Below is a small trained network, with its code and all its weights. Each question gives an input and a class and asks what happens when units are switched off, that is, made to give their printed mean instead of their output.

import numpy as np


def w(rows, s, z=0):
    codes = np.array(rows[::2]) - 128.0
    scale = np.full(codes.shape[1], s)
    scale[-1] = z or s
    return codes * scale


def norm(h):
    return h / np.sqrt((h * h).mean(-1, keepdims=True) + 1e-5)


def f(y):
    return y / 2 * (1 + np.tanh(0.7978845608 * (y + 0.044715 * y**3)))


def log_softmax(a):
    a = a - a.max(-1, keepdims=True)
    return a - np.log(np.exp(a).sum(-1, keepdims=True))


def net(x, mask):
    res = np.array(x, float).reshape(1, 2) / 4 @ E
    u = 0
    for l in range(3):
        y = f(norm(res) @ A[l][:, :-1].T + A[l][:, -1])
        res = res + np.where(mask[u : u + 6], y, B[l][:, -1]) @ B[l][:, :-1]
        u += 6
    return log_softmax(norm(res)[-1] @ U[:, :-1].T + U[:, -1])


A, B = {}, {}
E = w([
[128,103,128,71,180,29,130,166,95,103],'x0',
[146,86,2,92,160,79,208,102,182,138],'x1',
],0.0095)
A[0] = w([
[126,36,138,93,128,106,167,147,142,169,92],'L0N1',
[144,154,208,54,141,49,110,153,100,144,45],'L0N2',
[130,108,161,91,166,152,87,105,91,138,86],'L0N3',
[74,134,112,154,125,91,116,101,88,81,40],'L0N4',
[80,232,235,255,46,191,105,124,107,183,254],'L0N5',
[120,77,121,168,76,91,97,90,75,113,15],'L0N6',
],0.0067,0.0012)
B[0] = w([
[106,140,103,157,125,95,92,27,71,110,151],'L0N1',
[254,139,138,203,158,204,138,184,82,161,171],'L0N2',
[189,70,133,38,114,149,101,145,150,145,137],'L0N3',
[129,115,157,181,189,158,164,107,103,131,128],'L0N4',
[176,224,181,7,140,115,22,82,122,188,252],'L0N5',
[149,158,123,8,204,134,162,154,8,137,125],'L0N6',
],0.0064,0.012)
A[1] = w([
[93,214,205,34,94,116,21,116,116,113,204],'L1N1',
[96,104,124,68,144,102,102,211,86,41,2],'L1N2',
[116,100,147,170,168,123,107,254,115,88,68],'L1N3',
[200,176,237,174,110,170,142,117,133,118,38],'L1N4',
[179,147,223,188,61,178,162,221,107,46,63],'L1N5',
[72,196,179,103,133,212,40,188,103,100,200],'L1N6',
],0.0056,0.0014)
B[1] = w([
[226,81,97,238,45,204,133,49,161,97,255],'L1N1',
[125,84,117,167,59,154,210,237,93,141,129],'L1N2',
[61,97,52,73,173,202,211,204,133,254,136],'L1N3',
[90,115,115,90,184,104,133,110,136,75,178],'L1N4',
[84,136,60,123,90,21,173,84,142,143,143],'L1N5',
[64,125,160,238,71,98,127,28,167,147,212],'L1N6',
],0.0073,0.008)
A[2] = w([
[180,166,188,209,85,211,117,41,242,166,252],'L2N1',
[115,143,195,150,115,159,126,140,93,157,104],'L2N2',
[78,91,93,144,125,70,146,92,114,72,128],'L2N3',
[96,127,124,97,182,125,151,195,95,198,65],'L2N4',
[48,133,155,90,131,26,160,18,166,62,129],'L2N5',
[169,158,74,167,2,232,150,134,173,189,100],'L2N6',
],0.0073,0.002)
B[2] = w([
[254,96,228,187,78,109,76,178,120,166,252],'L2N1',
[121,125,150,175,85,102,133,106,216,172,139],'L2N2',
[61,192,127,126,121,206,117,63,162,158,150],'L2N3',
[101,164,174,51,160,217,91,149,118,35,144],'L2N4',
[30,206,124,92,128,120,139,125,188,75,158],'L2N5',
[145,50,130,133,102,118,100,149,80,158,191],'L2N6',
],0.0081,0.016)
U = w([
[202,120,144,216,36,150,81,128,187,230,229],'0',
[154,162,202,88,243,171,113,198,46,95,93],'1',
[3,228,51,97,136,128,157,60,255,120,6],'2',
],0.0081,0.0015)

Each question gives the input, the list of numbers given to net, and the class t.
The units are the neurons (one row each of A and B). Each row of codes is followed by its name. A weight is (code - 128) times the scale printed after its matrix; where a second scale follows, it is the last column's (A, B and U).
mask holds one flag per neuron, layer by layer. A switched-off neuron (its flag False) gives its mean, the last column of its row in B, instead of its output. The means were averaged over made-up inputs and are rounded, as every weight is.
A unit's drop is (log p(t) with every unit on - log p(t) with that unit switched off) / (log p(t) with every unit on - log p(t) with every unit switched off).
The circuit of an input: a set's keep is (log p(t) with only the set's units on - log p(t) with every unit switched off) / (log p(t) with every unit on - log p(t) with every unit switched off). Starting from the 12 units with the biggest drops (on a tie, the unit counted first), units are removed one at a time, each time the one whose removal leaves the highest keep (on an exact tie, the one counted first), for as long as the keep stays at least 0.8.
units of the circuit, in order: the units of the circuit, biggest drop first
unit that matters most: the unit with the biggest drop
top k neurons: the k neurons with the biggest drops, biggest first
k most important neurons of layer l: the k neurons of layer l with the biggest drops, biggest first
drop when u is switched off: that unit's drop, to one decimal
input [-2,6], class 2: units of the circuit, in order -> L1N1, L0N2, L2N1, L0N5
input [8,-1], class 1: unit that matters most -> L0N5
input [5,-3], class 1: top 3 neurons -> L0N5, L0N2, L1N1
input [6,-4], class 1: units of the circuit, in order -> L0N2, L0N5, L1N1, L2N1
input [4,0], class 1: top 2 neurons -> L0N5, L1N1
input [7,4], class 1: units of the circuit, in order -> L1N6, L1N1
input [8,-5], class 1: top 2 neurons -> L0N5, L0N2
input [3,-2], class 1: 2 most important neurons of layer 0 -> L0N2, L0N5
input [-3,7], class 2: top 2 neurons -> L1N1, L0N2
input [6,3], class 1: 2 most important neurons of layer 0 -> L0N2, L0N5
input [1,2], class 2: top 2 neurons -> L0N5, L1N1
input [2,0], class 1: top 2 neurons -> L0N5, L1N1
input [5,2], class 1: top 2 neurons -> L1N1, L0N5
input [-3,8], class 2: drop when L2N1 is switched off -> 0.3
input [-1,4], class 2: drop when L1N4 is switched off -> 0.0
input [-1,6], class 2: drop when L1N1 is switched off -> 0.6
input [5,-2], class 1: drop when L0N5 is switched off -> 1.0
